Here is a tiny trained network, its code and every weight. The questions are about switching its units off for an input and a class, where a switched-off unit gives its printed mean instead of its output.

import numpy as np


def w(rows, s, z=0):
    codes = np.array(rows[::2]) - 128.0
    scale = np.full(codes.shape[1], s)
    scale[-1] = z or s
    return codes * scale


def f(y):
    return y / 2 * (1 + np.tanh(0.7978845608 * (y + 0.044715 * y**3)))


def log_softmax(a):
    a = a - a.max(-1, keepdims=True)
    return a - np.log(np.exp(a).sum(-1, keepdims=True))


def net(x, mask):
    res = np.array(x, float).reshape(1, 8) / 4 @ E
    y = f(res @ A[0][:, :-1].T + A[0][:, -1])
    res = res + np.where(mask, y, B[0][:, -1]) @ B[0][:, :-1]
    return log_softmax(res[-1] @ U[:, :-1].T + U[:, -1])


A, B = {}, {}
E = w([
[3,247,78,93,77,159],'x0',
[104,66,179,111,27,239],'x1',
[80,52,58,6,220,166],'x2',
[223,156,134,24,93,115],'x3',
[130,133,136,121,138,130],'x4',
[127,122,120,135,120,128],'x5',
[125,87,69,167,66,112],'x6',
[227,143,79,220,157,224],'x7',
],0.0051)
A[0] = w([
[152,149,158,168,105,108,76],'n0',
[146,110,62,118,72,108,255],'n1',
[143,185,173,166,88,91,123],'n2',
[166,46,165,144,146,98,73],'n3',
[63,100,223,103,149,62,129],'n4',
[35,79,166,203,194,138,142],'n5',
[124,193,254,105,212,180,192],'n6',
[109,80,186,116,74,190,99],'n7',
[118,93,201,117,90,216,118],'n8',
[89,212,92,109,97,146,63],'n9',
[157,89,159,132,164,130,64],'n10',
[152,173,194,179,92,85,77],'n11',
[93,216,80,113,113,178,99],'n12',
[128,97,61,90,156,135,76],'n13',
[88,88,136,107,70,38,140],'n14',
[152,155,70,142,153,60,108],'n15',
[212,168,106,25,74,120,132],'n16',
[175,66,193,144,161,106,106],'n17',
[133,166,117,145,186,68,94],'n18',
[118,90,89,76,188,149,94],'n19',
[173,125,96,161,154,166,145],'n20',
[214,129,132,63,107,121,128],'n21',
[165,164,89,160,164,209,129],'n22',
[134,152,111,145,181,64,103],'n23',
],0.0098,0.008)
B[0] = w([
[92,137,128,68,100,176,136],'n0',
[140,10,101,175,187,49,253],'n1',
[99,68,99,82,186,177,180],'n2',
[63,160,181,59,58,64,160],'n3',
[246,162,178,114,166,151,184],'n4',
[48,151,165,216,79,197,197],'n5',
[162,7,85,188,119,72,212],'n6',
[116,213,43,107,148,111,165],'n7',
[112,196,29,122,176,76,179],'n8',
[50,160,195,78,99,75,157],'n9',
[101,172,166,64,94,126,129],'n10',
[64,94,102,52,178,211,168],'n11',
[115,126,215,72,98,39,180],'n12',
[101,123,107,92,101,202,140],'n13',
[237,128,157,145,144,143,179],'n14',
[130,173,69,143,107,109,155],'n15',
[71,186,153,214,95,216,186],'n16',
[62,130,184,94,122,32,177],'n17',
[102,194,52,128,133,117,148],'n18',
[81,84,105,53,170,179,162],'n19',
[200,120,173,122,148,114,171],'n20',
[74,153,158,171,116,151,171],'n21',
[238,168,171,102,149,156,176],'n22',
[93,178,59,134,135,105,150],'n23',
],0.019,0.0071)
U = w([
[82,131,254,26,34,23,80],'0',
[133,73,155,158,139,99,254],'1',
[142,210,33,112,109,88,72],'2',
[103,34,137,13,124,242,99],'3',
[141,68,163,170,129,90,188],'4',
[85,146,219,242,83,195,54],'5',
[252,154,223,104,146,138,83],'6',
[156,22,125,156,50,84,167],'7',
],0.0073,0.0078)

Each question gives the input, the list of numbers given to net, and the class t.
The units are the neurons (one row each of A and B). Each row of codes is followed by its name. A weight is (code - 128) times the scale printed after its matrix; where a second scale follows, it is the last column's (A, B and U).
mask holds one flag per neuron, in row order. A switched-off neuron (its flag False) gives its mean, the last column of its row in B, instead of its output. The means were averaged over made-up inputs and are rounded, as every weight is.
A unit's drop is (log p(t) with every unit on - log p(t) with that unit switched off) / (log p(t) with every unit on - log p(t) with every unit switched off).
The circuit of an input: a set's keep is (log p(t) with only the set's units on - log p(t) with every unit switched off) / (log p(t) with every unit on - log p(t) with every unit switched off). Starting from the 12 units with the biggest drops (on a tie, the unit counted first), units are removed one at a time, each time the one whose removal leaves the highest keep (on an exact tie, the one counted first), for as long as the keep stays at least 0.8.
units of the circuit, in order: the units of the circuit, biggest drop first
most important unit: the unit with the biggest drop
top k neurons: the k neurons with the biggest drops, biggest first
drop of u: that unit's drop, to one decimal
input [2,-4,-2,7,-6,6,0,-3], class 5: units of the circuit, in order	n16
input [2,3,5,-2,-3,1,-4,7], class 6: top 2 neurons	n22, n20
input [-7,-4,-3,-7,-5,2,-1,3], class 0: units of the circuit, in order	n17, n3
input [-5,5,-8,4,-8,4,-5,2], class 3: top 3 neurons	n11, n2, n0
input [7,-5,-5,7,-5,-5,-3,7], class 0: top 2 neurons	n12, n9
input [1,6,-7,-4,-2,1,-4,0], class 3: top 2 neurons	n11, n2
input [-4,-6,-2,-7,-1,-3,7,8], class 6: top 2 neurons	n22, n20
input [-7,3,1,-3,-6,-2,0,-7], class 0: top 3 neurons	n3, n17, n22
input [1,-3,-8,-2,-1,-6,4,6], class 3: units of the circuit, in order	n11, n2
input [-2,-7,5,8,4,-6,-5,5], class 5: top 3 neurons	n16, n21, n8
input [-3,6,-1,-8,4,2,5,3], class 5: top 2 neurons	n5, n6
input [-1,2,-1,-2,7,-4,-3,-8], class 6: top 2 neurons	n4, n14
input [-5,6,5,3,-1,-3,-1,1], class 2: top 3 neurons	n8, n7, n12
input [1,-8,-4,7,-2,6,-5,-7], class 2: most important unit	n18
input [8,-3,-3,0,3,2,-8,-1], class 0: top 3 neurons	n12, n9, n1
input [2,6,4,-4,-3,-2,-3,1], class 2: units of the circuit, in order	n8, n7
input [0,7,7,4,6,-2,1,-2], class 2: units of the circuit, in order	n8, n7
input [1,3,0,-4,4,5,-8,-8], class 6: top 2 neurons	n4, n1
input [4,1,8,-2,-4,-1,-5,-6], class 3: top 2 neurons	n19, n13
input [1,-6,3,1,1,2,4,8], class 6: units of the circuit, in order	n22
input [-2,3,-8,4,6,-4,0,7], class 3: top 3 neurons	n11, n2, n0
input [-8,8,6,-6,-7,0,1,2], class 0: drop of n17	0.3
input [-8,-6,4,7,-4,-2,-5,-2], class 0: drop of n17	0.5
input [-4,-8,4,4,-7,-2,2,-2], class 2: drop of n23	0.1
input [-2,5,8,0,-7,-1,3,1], class 3: drop of n19	0.7
